Here is a tiny trained network, its code and every weight. The questions are about switching its units off for an input and a class, where a switched-off unit gives its printed mean instead of its output.

import numpy as np


def w(rows, s, z=0):
    codes = np.array(rows[::2]) - 128.0
    scale = np.full(codes.shape[1], s)
    scale[-1] = z or s
    return codes * scale


def norm(h):
    return h / np.sqrt((h * h).mean(-1, keepdims=True) + 1e-5)


def f(y):
    return y / 2 * (1 + np.tanh(0.7978845608 * (y + 0.044715 * y**3)))


def log_softmax(a):
    a = a - a.max(-1, keepdims=True)
    return a - np.log(np.exp(a).sum(-1, keepdims=True))


def net(x, mask):
    res = np.array(x, float).reshape(1, 4) / 4 @ E
    u = 0
    for l in range(3):
        y = f(norm(res) @ A[l][:, :-1].T + A[l][:, -1])
        res = res + np.where(mask[u : u + 5], y, B[l][:, -1]) @ B[l][:, :-1]
        u += 5
    return log_softmax(norm(res)[-1] @ U[:, :-1].T + U[:, -1])


A, B = {}, {}
E = w([
[206,156,179,131,62,132,191,74,176],'x0',
[146,247,81,146,200,161,107,87,171],'x1',
[193,86,141,146,205,104,162,166,156],'x2',
[184,136,112,80,141,45,106,60,50],'x3',
],0.0013)
A[0] = w([
[137,16,182,84,43,123,121,126,120,159],'0.n0',
[110,147,121,100,150,122,119,177,127,4],'0.n1',
[167,189,91,153,183,170,119,68,158,250],'0.n2',
[4,115,78,76,249,153,60,212,35,96],'0.n3',
[54,123,106,213,89,234,194,239,223,99],'0.n4',
],0.0018,0.0028)
B[0] = w([
[106,197,99,183,170,96,181,158,106,175],'0.n0',
[158,162,96,190,2,197,120,11,172,73],'0.n1',
[124,100,136,120,123,91,151,200,88,252],'0.n2',
[201,110,81,183,59,74,110,139,195,172],'0.n3',
[129,107,215,81,163,95,47,68,133,164],'0.n4',
],0.0029,0.0022)
A[1] = w([
[188,163,196,116,75,150,229,72,159,67],'1.n0',
[198,152,186,130,79,150,197,47,154,21],'1.n1',
[171,247,60,132,215,192,93,86,178,54],'1.n2',
[47,154,91,117,4,180,87,36,89,3],'1.n3',
[46,167,81,122,4,189,94,55,95,98],'1.n4',
],0.0029,0.0013)
B[1] = w([
[97,113,47,159,137,100,51,174,127,160],'1.n0',
[95,65,87,144,137,105,55,146,125,60],'1.n1',
[61,2,176,144,64,82,188,156,64,255],'1.n2',
[170,58,151,139,216,123,151,165,145,129],'1.n3',
[195,99,143,125,208,108,158,176,159,187],'1.n4',
],0.0043,0.00058)
A[2] = w([
[61,103,160,142,82,125,188,155,74,100],'2.n0',
[150,145,91,81,154,91,122,39,76,117],'2.n1',
[91,80,22,178,124,124,36,155,130,47],'2.n2',
[81,108,152,154,117,255,128,130,204,89],'2.n3',
[92,103,143,134,83,133,176,121,90,3],'2.n4',
],0.0039,0.003)
B[2] = w([
[95,154,99,149,84,127,191,106,104,251],'2.n0',
[104,56,194,153,104,206,90,80,158,186],'2.n1',
[182,85,100,200,50,65,75,122,161,174],'2.n2',
[192,67,127,106,107,122,87,3,30,163],'2.n3',
[123,29,211,144,140,37,184,161,8,80],'2.n4',
],0.0037,0.0015)
U = w([
[145,101,73,177,74,83,69,147,158,178],'0',
[67,123,140,136,86,106,234,144,67,146],'1',
[139,98,183,94,127,173,83,27,102,170],'2',
[168,126,135,107,222,135,168,188,159,127],'3',
[107,254,118,101,100,171,127,110,180,5],'4',
],0.0099,0.0018)

Each question gives the input, the list of numbers given to net, and the class t.
The units are the neurons (one row each of A and B). Each row of codes is followed by its name. A weight is (code - 128) times the scale printed after its matrix; where a second scale follows, it is the last column's (A, B and U).
mask holds one flag per neuron, layer by layer. A switched-off neuron (its flag False) gives its mean, the last column of its row in B, instead of its output. The means were averaged over made-up inputs and are rounded, as every weight is.
A unit's drop is (log p(t) with every unit on - log p(t) with that unit switched off) / (log p(t) with every unit on - log p(t) with every unit switched off).
The circuit of an input: a set's keep is (log p(t) with only the set's units on - log p(t) with every unit switched off) / (log p(t) with every unit on - log p(t) with every unit switched off). Starting from the 12 units with the biggest drops (on a tie, the unit counted first), units are removed one at a time, each time the one whose removal leaves the highest keep (on an exact tie, the one counted first), for as long as the keep stays at least 0.8.
units of the circuit, in order: the units of the circuit, biggest drop first
top k neurons: the k neurons with the biggest drops, biggest first
top k neurons in layer l: the k neurons of layer l with the biggest drops, biggest first
input [0,-1,0,-8], class 2: top neuron => 2.n3
input [5,4,-5,1], class 0: top 2 neurons => 1.n0, 1.n1
input [-1,4,4,0], class 1: top 4 neurons => 1.n4, 0.n4, 1.n2, 1.n0
input [-1,-5,-2,-6], class 2: top 2 neurons => 2.n3, 1.n2
input [-5,6,2,-6], class 1: top 4 neurons => 1.n2, 1.n0, 2.n0, 1.n1
input [-7,0,-8,3], class 3: units of the circuit, in order => 1.n4, 1.n3
input [4,1,-1,4], class 0: top 2 neurons in layer 2 => 2.n2, 2.n3
input [-7,3,-3,-6], class 0: top 2 neurons => 0.n3, 2.n2
input [8,0,-4,6], class 0: top 2 neurons => 1.n0, 1.n1
input [-6,-6,-8,2], class 3: units of the circuit, in order => 1.n4, 1.n3, 0.n2, 1.n2
input [-3,7,-1,7], class 1: top 2 neurons => 1.n2, 0.n4
input [8,6,2,-6], class 0: units of the circuit, in order => 1.n0, 1.n1
input [1,7,7,7], class 1: top 2 neurons in layer 0 => 0.n4, 0.n3
input [0,-3,-1,7], class 2: top neuron in layer 1 => 1.n2
input [-1,8,8,7], class 1: top 3 neurons => 1.n2, 0.n4, 1.n4
input [7,-1,7,1], class 0: top 4 neurons => 1.n0, 1.n1, 2.n2, 1.n4
input [-8,3,3,-6], class 0: top 2 neurons => 0.n3, 2.n2
input [3,6,5,1], class 1: top 2 neurons in layer 1 => 1.n2, 1.n4
input [-3,3,0,-4], class 2: top 2 neurons in layer 0 => 0.n0, 0.n4
input [4,7,5,8], class 2: units of the circuit, in order => 2.n1
input [5,5,1,4], class 0: top 3 neurons in layer 0 => 0.n0, 0.n4, 0.n2
